In the rows, zero is written as 128.
Each row of numbers stands for one element and depends on some of the facts below. Use the named rows to name the rest.

There are 2 kinds of fact about the elements: Ξ, θ.
luse Ξ mizo; fliko Ξ gabos; fliko Ξ gogi; fliko Ξ trafe; fliko Ξ nobuk; driser Ξ mizo
grefo Ξ peler; grefo Ξ kluskas; flizuk Ξ repum; flizuk Ξ kastam; flizuk Ξ plivil; flizuk Ξ sasum
lebis Ξ klikil; lebis Ξ nodrer; zozeklun Ξ kastam; zozeklun Ξ nuklel; segak Ξ pibredrul; floplun Ξ setre
floplun Ξ zefla; floplun Ξ flomul; braren Ξ klikil; braren Ξ nodrer; braren Ξ vuskesis; dufu Ξ fadron
dufu Ξ kaski; nunun Ξ vekes; dimiskem Ξ peler; dimiskem Ξ kidrun; dimiskem Ξ nuklel; tradrom Ξ kastam
tradrom Ξ flagor; likil Ξ lisu; gridu Ξ gopem; gridu Ξ stusik; gridu Ξ grotres; lobre Ξ vagrir
lobre Ξ sidir; skigror Ξ nogir; fegebel Ξ vekes; fegebel Ξ rovare; fegebel Ξ fadron; sudun Ξ kligum
sudun Ξ lomolak; ruklubas Ξ plaska; ruklubas Ξ fetrok; ruklubas Ξ nobuk; rulom Ξ vekes; rulom Ξ rafofle
rulom Ξ vadam; trikir Ξ gegra; trulin Ξ bredrur; trulin Ξ pibredrul; stutrus Ξ nobuk; stutrus Ξ tiplo
grofi Ξ gopem; grofi Ξ pima; grofi Ξ vadam; grofi Ξ nimivol; flaplem Ξ gopem; flaplem Ξ klikil
gromor Ξ lisu; gromor Ξ trozok; gromor Ξ buta; kavuvom Ξ flako; kavuvom Ξ bredrur; tuster Ξ vadam
luse θ d; fliko θ e; driser θ c; grefo θ a; flizuk θ a; pima θ a
gopem θ c; flako θ b; flomul θ c; lisu θ e; lebis θ d; buta θ b
floter θ e; zozeklun θ e; gabos θ b; segak θ a; zazor θ b; kligum θ c
peler θ a; nimivol θ e; kluskas θ a; setre θ a; trara θ d; floplun θ d
braren θ c; kaski θ a; flagor θ a; dufu θ a; fetrok θ f; nunun θ a
zefla θ c; dimiskem θ e; tradrom θ a; likil θ a; gridu θ b; pibredrul θ a
lobre θ c; skigror θ e; fegebel θ b; sudun θ c; vekes θ a; klikil θ a
ruklubas θ b; trozok θ a; rulom θ a; sasum θ d; tiplo θ c; trikir θ b
trulin θ f; mizo θ a; gegra θ a; stutrus θ f; nodrer θ b; vagrir θ c
repum θ f; grofi θ e; kidrun θ c; lomolak θ d; plivil θ b; nogir θ b
flaplem θ b; trununos θ f; trafe θ a; gromor θ c; nobuk θ a; kavuvom θ b
fadron θ b; sidir θ d; gogi θ d; rufle θ a; grotres θ a; rafofle θ d
rovare θ b; nuklel θ e; vuskesis θ a; tuster θ f; vadam θ d; bredrur θ a
stekla θ c; stusik θ b; plaska θ c; kastam θ b

Some elements and their rows:
[152 174 130 107 113  98 188 122 123 129 160 103 130 130 109 114 116 131
 153 109 112 127 134 142 128 143 161 160 122 137 124 130 122 155 144 168
 102 125 121   7 149 148 122 115 118 114  34 134  93 144 130 131 112  62] : trulin
[115 165 150 123 116 100 161 147 199 149 154 111 134 147 118 107 103 130
  76 140 140 100 128 158 131 123 129 131 109 119 128 142 137 112 132 141
 115 113 111 118 155 129 131 125 140 130 146 151 116 148 107 163 134 141] : grofi
[150 109 152 118 122 131 139 113 155 142 131 140 125 124 156 152 133 124
 129 122 126 111 143 111 124  93 127 154 103 124 156 129 111 134 130 110
 100 121 128  89 145 133 122 132 129 133 151 118  40 115  88 134 121 130] : sudun
[151 145  97 123 125 107 182 140 172 157 160 112 140 153 124 108  99 165
 100 124 118 125 131 146 126 116 145 142 129 134 119 125  98 126 144 167
 103 122 111  41 148 133  99 110 141 124  52 142  75 140 152 135 122  89] : tuster
[128 105 129 146 121 150 127 150 116 122 127 143 121 123 113 151 131 118
 123 137 133 159 142 121 133 137 143 104 144 125 139 139 118 144 123  94
 126 128 100 168 107 114 135 150 122 124 120 106 216 143 145 118 133 173] : klikil
[163 154 118 119 132 162  83 133 108 117 147 135 136 133 138 113 115 107
  81 107 115 123 136 114 133 146  94 114 105 131 107 125 138 115 132 139
 141 136 121 158 125 136 123 121 129 120 132 103 130 114 144 131 118 114] : sasum
[118 104 134 138 122 149 115 129  92 121 118 154 129 123 115 127 138 131
 128 140 130 144 121 133 128 123 140 119 135 124 113 127 125 147 137 115
 117 137 117 164 115 124 141 133 126 134 136 140 217 136 156 113 123 160] : peler
[ 90 130 102 127 148 100 121 118 129 124 104 108 126 131 120 122 134 130
 152 133 127 132 119 114 122 145 117 119 151 133 142 121 143  99 114 138
 182 118 148 125 115 121 129 120 127 128 102 134  89 126 121 117 141  93] : gabos
[118 101 129 138 123 149 115 133  90 118 121 148 126 125 116 129 140 131
 131 135 133 147 121 129 129 124 136 118 136 124 115 126 126 146 138 115
 110 135 120 165 114 120 137 131 123 133 140 142 219 135 152 116 126 161] : kluskas
[131 151 146 136 115 117 133 144 152 131 134 115 127 140 107 103 128  98
 111 131 128 108 120 124 131 149 103 133 124 128 127 139 144  89 124 137
 109 119 142 175 135 131 141 128 140 124 148 163 164 146 117 137 129 112] : nimivol
[101  66 139 139 117 141  92 152  81 105 111 135 121 136 107 140 146 144
 126 134 118 143 107 137 124 104 136 110 131 130 116 120 129 163 137 100
 103 130 133 129 125 105 121 114 124 129 142 147 207 125 135 133 142 153] : nobuk
[161 146 112 119 133 162  86 137 107 115 147 127 134 134 141 118 115 106
  89 104 115 123 134 113 134 143  96 112 107 133 113 124 142 116 131 138
 138 135 125 159 124 132 121 121 129 118 133  98 125 113 139 139 121 114] : trara
[120  98 127 139 124 148 117 136  91 119 125 145 126 125 118 131 140 133
 132 135 132 147 120 127 131 125 136 120 134 125 114 127 129 143 138 117
 108 132 119 163 113 119 134 131 124 133 137 140 223 134 151 119 128 163] : rufle
[154  97 142 127 125 145 118 109 127 139 123 149 121 123 144 143 154  97
 140 117 120 120 140  71 126 114 101 153 115 129 158 125 114  98 130 110
  99 119 145 146 125 130 131 133 135 135 151 133  77 121 110 110 115 113] : kidrun
[154 139  92 114 141 165 100 141 131 138 173 128 139 153 143 107 103 125
  61 113 128 121 132 116 137 136  89 113 100 129 113 118 148  99 150 151
 125 117 108 161 124 126 112 116 136 126 129 113 110 118 152 153 123 130] : vadam
[101 145 102 133 147 104 135 123 145 130 104 112 123 124 122 136 128 119
 158 131 131 143 136 116 125 160 123 112 163 134 155 131 135  95 101 126
 196 118 135 145 110 124 133 139 125 123  94 106  95 129 120 113 139 102] : nodrer
[152  93 136 127 126 146 118 115 129 136 126 143 120 125 145 145 158 100
 145 114 122 121 137  75 127 116  98 153 115 132 161 124 118 100 130 110
  88 115 143 145 124 127 130 134 134 133 151 131  78 119 101 117 117 118] : kligum

Which element is each row?
No name comes twice in this set of rows, the named rows included.
[120 142 176 128 107  88 130 156 166 120 126 111 126 140 111 120 111 126
 106 129 120  95 120 170 124 115 132 130 117 126 117 139 137 141 117 127
 118 126 145 101 164 132 124 114 135 119 159 151 116 133  90 162 145 121] -> fliko
[ 88 161 113 124 147 107 119  93 136 136  92 139 135 119 123 105 132 127
 131 146 131 126 128 124 121 146 119 123 148 129 129 124 126  86 113 142
 209 130 135 152 117 139 146 130 131 136  96 138  98 132 140  88 121  85] -> kastam
[137 155 152 139 113 115 129 142 148 126 130 114 125 135 109 103 129  95
 120 127 128 109 120 126 131 152 109 135 130 128 120 141 143  92 120 137
 109 124 147 174 135 136 140 128 138 122 152 158 171 144 118 134 129 115] -> floter
[123 146 114 122 152  74 163 117 161 143 110 115 122 127 151 126  95 167
 177 134 148 116 127 176 125 137 156 130 175 129 117 125 137 125 115 158
 190 130 144 118 131 147 118 138 123 127 111 102  39 102 121 139 145 113] -> fegebel
[131 111 142 134 123 126 143 134 114 125 127 144 125 121 136 140 114 158
 140 141 142 134 127 176 129 110 172 123 143 121 100 129 120 180 137 122
 121 142 113 118 134 133 128 138 120 133 145 118 181 121 141 138 133 176] -> dufu
[ 83 152 111 117 146  82 145 112 161 133 113 105 133 126 133 129 111 153
 140 139 136 121 127 161 122 130 146 122 142 128 140 126 138 132 111 141
 194 123 129  74 136 130 127 124 123 131 103 120  43 123 109 133 139 109] -> trikir
[135 164 165 135 114 118 123 128 147 128 120 140 130 130 108  96 128  91
 110 136 125 104 124 130 126 147 109 137 125 126 115 142 130  88 119 138
 131 132 142 187 137 145 151 131 141 128 152 161 177 146 122 117 121 103] -> nuklel
[165 128 103 136 118 120 140 144 124 130 132 116 131 144 107 113 134 125
 132 109  99 138 126 108 125 140 121 138 146 143 126 124 102 116 127 149
 102 131 144  82 131 130 106 109 140 111  56 148 127 137 155 112 122  58] -> fetrok
[141  93 127 128 126 151 129 119 149 147 138 144 123 134 140 150 149 103
 113 121 123 128 147  63 129 112  94 142 102 128 175 129 114  92 133 102
  90 103 121 140 123 116 125 134 135 133 138 129  71 131 104 119 118 126] -> gopem
[131 178 178 125 109 102 143 130 172 131 124 130 133 128 118 103 108 121
 100 140 128  93 133 171 125 127 137 138 116 121 110 146 129 123 117 140
 142 135 130 131 158 149 142 128 137 127 149 148 129 142 109 135 126 120] -> dimiskem
[ 89 145 106 122 148  99 132 110 123 126 111 107 124 126 118 119 135 123
 160 133 133 133 120 116 125 157 120 125 148 133 144 122 150  96 118 144
 178 116 143 125 114 126 137 127 122 129  99 133  87 127 123 117 135  91] -> flako
[136 144 160 136 111 113 126 146 140 120 123 117 123 135 105 106 132  95
 128 126 123 104 118 128 128 146 111 134 131 129 116 139 144  98 120 135
 112 125 154 166 138 135 140 125 138 120 155 160 164 138 110 136 132 106] -> lisu
[167 146 109 119 135 161  93 140 113 121 154 132 134 139 142 115 108 110
  90 105 118 121 134 116 135 144  97 114 109 131 107 123 144 112 137 144
 133 133 123 162 121 135 117 123 132 120 133 102 121 110 146 141 123 118] -> rafofle

The same elements again, as new rows of numbers:
Some elements and their rows:
[169 109  71 131 157  85  99 148 124  60 131 115 132 131 145 172  98 115
  92 146 130 103 144 123 140 128  81 137 150 146 147 122 179 131] : rafofle
[186 142 150 206  92 135 207 134 130 133 143 145 106 135 158 142 152  85
  59 151 169 185 147 120 203 176 126 136 146 121 144 123 127 122] : gromor
[182 116 155 172  41 128 144 140 107 109 129 126 111 149 160 154 127 141
  77 117 122 173 139 149 155 183  94 121 135  88 137  95 142 147] : kligum
[192  63 143 167 133 139 143 178 143 151  93 147  72 134 119 150 101  85
 128 108 177 120 149 146 148 143 112 103 130 156 184 144 159 132] : lebis
[141 104 150 141 114 147 110 185 146 167 210 118 196 117 122 106 163 149
 126 173 124 152 127 104  99 162 130 154 138 166  98 135  92 136] : bredrur
[123 135 126 124  87 164  80 135 127 143 154 125 148 111 106  99 108 183
 116 134 130 112  94 125  73 133  98 134 153 127 124 121  93 142] : pibredrul
[144 142 168 197 113 192 156 124 106 146 174 150  91 114 109  98  83 100
  86 139 121 229 109 114  73 125 132 163 187 163 132 146 118 134] : trulin
[ 59 147 108  50 140 113  83 106 147 150 109 120 143 117 121 102 111 111
 150 116 107  83 150 129 116 109 170 105  91 164  70 119 101 118] : zazor
[160  98 125 143 224 125 173 138 121 110 170 144 108  79 117 139  76 106
 130 151 127 136  95 137 132 117 109 151 152 147 156 137 144 176] : tuster
[114 110 124 152 204 129 153 125 119 105 120 141  97 130 111 141  99  93
 142 117 127 138 119 119  99  85 135 141 162 134 171 148 163 112] : skigror
[117 151 120 109 199 133 166 105 150 126 135 157 156  79 120 126 121 171
 146 152 145 109  81 143 158 124  82 133 130 121 138 168  90 161] : rulom
[123 127 115 122 127 131  58 134  92 131 222 127 159  84 130 134 166 137
 154  85 166 106 110 150 150 114 148 144 115 106 141 155 140 124] : mizo
[113 126 177 117 135 134 125 148 142 157 138 112 160 162 141 107 199 169
 146 118 128 112 133 120 126 148 127 126 121  94 121 133 104 115] : rufle
[136 135 140 121 117 134 109 160 153 128 157 116 175 134 128 116 177 164
 156 158 123 123 117 110 119 131 118 132 121 125 115 136 103 130] : pima
[141 124 135 153 169 133 143 135 101 116 151 104 116 146 135 132 144  93
  97 160  92 168 114 120 127 128 156 172 125 123 154 125 173 121] : repum
[ 61 136  84  64 114  97 114  94 129 151  93 118 144 128 105 125 138 105
 169 124 104  70 142 115 124 101 175 118  87 144  79  98 109 105] : kastam
[184 128  99 151  88 110 107 145 114  71 139 115 119 131 164 158 122 131
  61 140 139 143 135 140 179 171  87 140 132 103 146  96 155 137] : flomul

Rows to name:
No name comes twice in this set of rows, the named rows included.
[192 131 215 189  93 161 188 132 139 165  41 143  39 164 168 143 151  97
  65 101 173 185 158 163 188 182 128  97 124  73 196 142 145 116] -> braren
[150 128 140 119 156 115 140 170 170 109 199 133 226 113 134 130 158 179
 172 187 104 133 116 110 107 135  97 141 115 164  81 141  95 161] -> vekes

The same elements again, as new rows of numbers:
Some rows with their names:
[ 90 149  99 180 112 116 168 136 117 140  74 107 145 120 111 141 108 157
 153 144 121 120 101  76  93 145 183 127  80 102 160 135 183 180 113 139
 107 145 155  90  81] : stutrus
[ 78 106 124 131 122  99 180 101 108 150  74  83 168 106 122 150 112 145
 114  98 114 108  93  65 114 183 140 120 144 101 127 124 125 150  86 168
 119 205 149  94 134] : nuklel
[ 28 122 123 133 119 142 145  98 114 169  71 119 180 119 163 130 123 131
 109 109 134 115 101  87 102 185 180 128  83  74 103 115 166 164  86 154
 110 201 111  91 114] : kastam
[ 94 122 104 135 135 152 128 101  92 139  96 129 159 133 132 128 126 129
 107  96 140 109 146  62 123 145 120 167 116 118 149 151 138 159  89 153
 128 212 151  94 111] : grotres
[ 38 127 119 124 119 134 138 109 107 155  75 137 190 127 163 135 122 148
 118 120 124 121 131 101  95 169 184 138  84  84 116 122 186 160  77 160
 107 203 116  93 111] : nodrer
[ 69 112 111 157 132 145 142 113 112 144 109 108 146 134 119 116 126 103
 103 104 141 101  97  75 134 136 124 146 110 120 138 146 107 181 100 150
 146 195 148  91 112] : flizuk
[ 74 108 110 136 100  89 185 125 109 134  84  92 180 101  99 137 109 175
 137 133  91 103  89  93 111 153 174 135 140 119 148 135 149 167  95 174
 138 186 164  92 120] : fliko
[ 97 140  89 123 108 121 165 137 114 135  82 101 170 111 145  97 129 117
 140 114 118 132 138  71 107 160 147 148 106  90 113 122 146 153  99 168
 143 160 142 107 125] : trara
[105 154  95 167 117 130 161 113 105 150  58 110 148 110 123 150 108 166
 147 125 129 122 118  49  90 169 175 138  85  91 158 133 195 161 112 135
  91 160 153  92  83] : fetrok
[ 84 119 106 145 133 151 134 111 105 137 100 117 162 128 120 118 123 125
 112 104 136 107 120  66 130 137 127 163 112 116 148 148 128 169  98 154
 139 203 149  91 108] : rufle
[101 152 151 116 110 149 181 114 114 132  75  58 189 133 143 178 113 105
 138  99 156 142 131  86 130 158 174 193  99 117 120 132 161  94 116 153
 102 200 102  79 129] : vagrir
[ 38 130 107 124 102 147 144 100 104 162  64 132 194 103 151 126 121 169
 127 125 120 112 113  90  96 178 205 152  85  80 123 123 202 163  94 157
 114 196 124  90 103] : gabos
[ 42 105 118 144 124 109 144 170 152 136  81 128 222 152 158 117 123 141
 141  85 116 118 115 107  93 133 213 134  68  70 132 120 167 165  93 177
 123 211 126  86 103] : trikir
[ 93 125  92 137 119 164 134  93  90 147  86 124 162 109 120 119 125 150
 115 103 135 100 126  52 124 152 141 181 115 115 156 152 153 163 107 151
 136 204 159  91 102] : trafe
[ 68 113 111 157 132 145 142 114 114 143 109 107 146 135 119 116 127 103
 103 105 142 102  96  77 134 135 125 144 110 120 138 146 106 181 100 150
 146 195 147  91 112] : grefo
[ 24 122 122 137 114 120 145 131 119 144  92 135 187 137 151 126 121 139
 124 138 117 119 115 127  98 146 193 127  80  95 117 124 173 178  78 163
 121 189 117  91 109] : fegebel
[ 72 139 130 136  97 147 166 143 147 103 110  89 185 161 115 144 121 132
 153  69 111 130  89  82 112 184 185 156  91 126 140 143 146 134  80 142
 131 186  92  87 116] : gromor

Name these rows:
No name comes twice in this set of rows, the named rows included.
[ 75 105 123 135 117  77 178 133 112 126  94  99 176 124 111 146 110 154
 129 127  96 112 108 103 109 144 152 121 142 122 141 133 132 164  78 176
 130 193 156  95 128] -> grofi
[134 146 118 107 121 134 187 125  89 138  63  90 190  81 164 118 118  97
 153 127 153 151 146  61 132 143 152 174 101  82 100 113 147 129 117 173
 126 180 129  95 135] -> sidir
[ 79 139 109 136 130 177 129  75  83 138  95 115 155  94 105 119 113 141
 112 147 132 111 112  63 143 155 115 172 118 122 142 147 146 174  92 146
 139 187 131  91 109] -> mizo
[103 104 126 123 122 114 178 118 108 118  83 112 200  99 114 140 105 174
 150  80  99 121  82  42 117 192 160 126 131  97 146 128 133 152  66 165
 125 219 125  90 127] -> lisu
[ 93 111 114 150 132 160 140 131 113 111 117 136 177 127 111 105 120 133
 140  87 127 114  86  54 138 145 145 150  97 116 157 151 115 184  80 149
 154 209 123  86 105] -> likil
[ 76 154  92 129 133 125 136 149 144 117  83  81 187 115 122  83 115 122
 139 139  93 137 144  76 114 151 114 146 110  77 116 113 147 161  87 179
 147 143 126 111 124] -> floplun
[ 76 156  96 127 101 133 168 124 104 127  93  95 161  86 117  89 118 125
 147 175 105 133 113  92 124 154 143 146 110 108 108 123 153 176  96 162
 157 130 126 106 122] -> luse
[ 58 143 123 138  94 129 163 137 144 124 102  71 166 169 119 154 126 120
 127  93 118 121 116 108 105 164 174 161 103 132 133 143 153 128  98 149
 125 174 118  92 118] -> sudun
[ 23 125 110 138  98 132 151 122 117 152  80 129 191 114 139 117 120 161
 133 144 112 110  97 116 100 154 214 141  80  92 124 126 190 180  95 160
 130 181 125  88  99] -> ruklubas
[105 146  73 113  94 134 165 120  98 145  68 107 171  91 144  98 131 141
 142 112 117 126 144  56 100 174 160 166 109  90 120 126 171 146 109 164
 138 162 153 109 119] -> gogi
[ 96 140  90 121 111 131 168 117 109 152  73  94 157 108 155 102 133 104
 124  96 131 128 133  53 107 183 135 141 109  82 100 118 135 146 101 162
 133 167 140 109 131] -> sasum
[ 30 124 121 134 116 134 143 116 119 153  77 126 192 122 152 125 119 145
 123 126 121 118 107 104 102 163 191 134  81  81 115 119 177 169  86 161
 117 195 113  90 109] -> zazor
[ 64 147 121 132  97 136 161 125 139 128  94  69 170 162 124 157 124 124
 125  87 121 122 124  95 105 176 168 168 104 126 132 140 160 120  97 148
 117 179 115  92 119] -> stekla

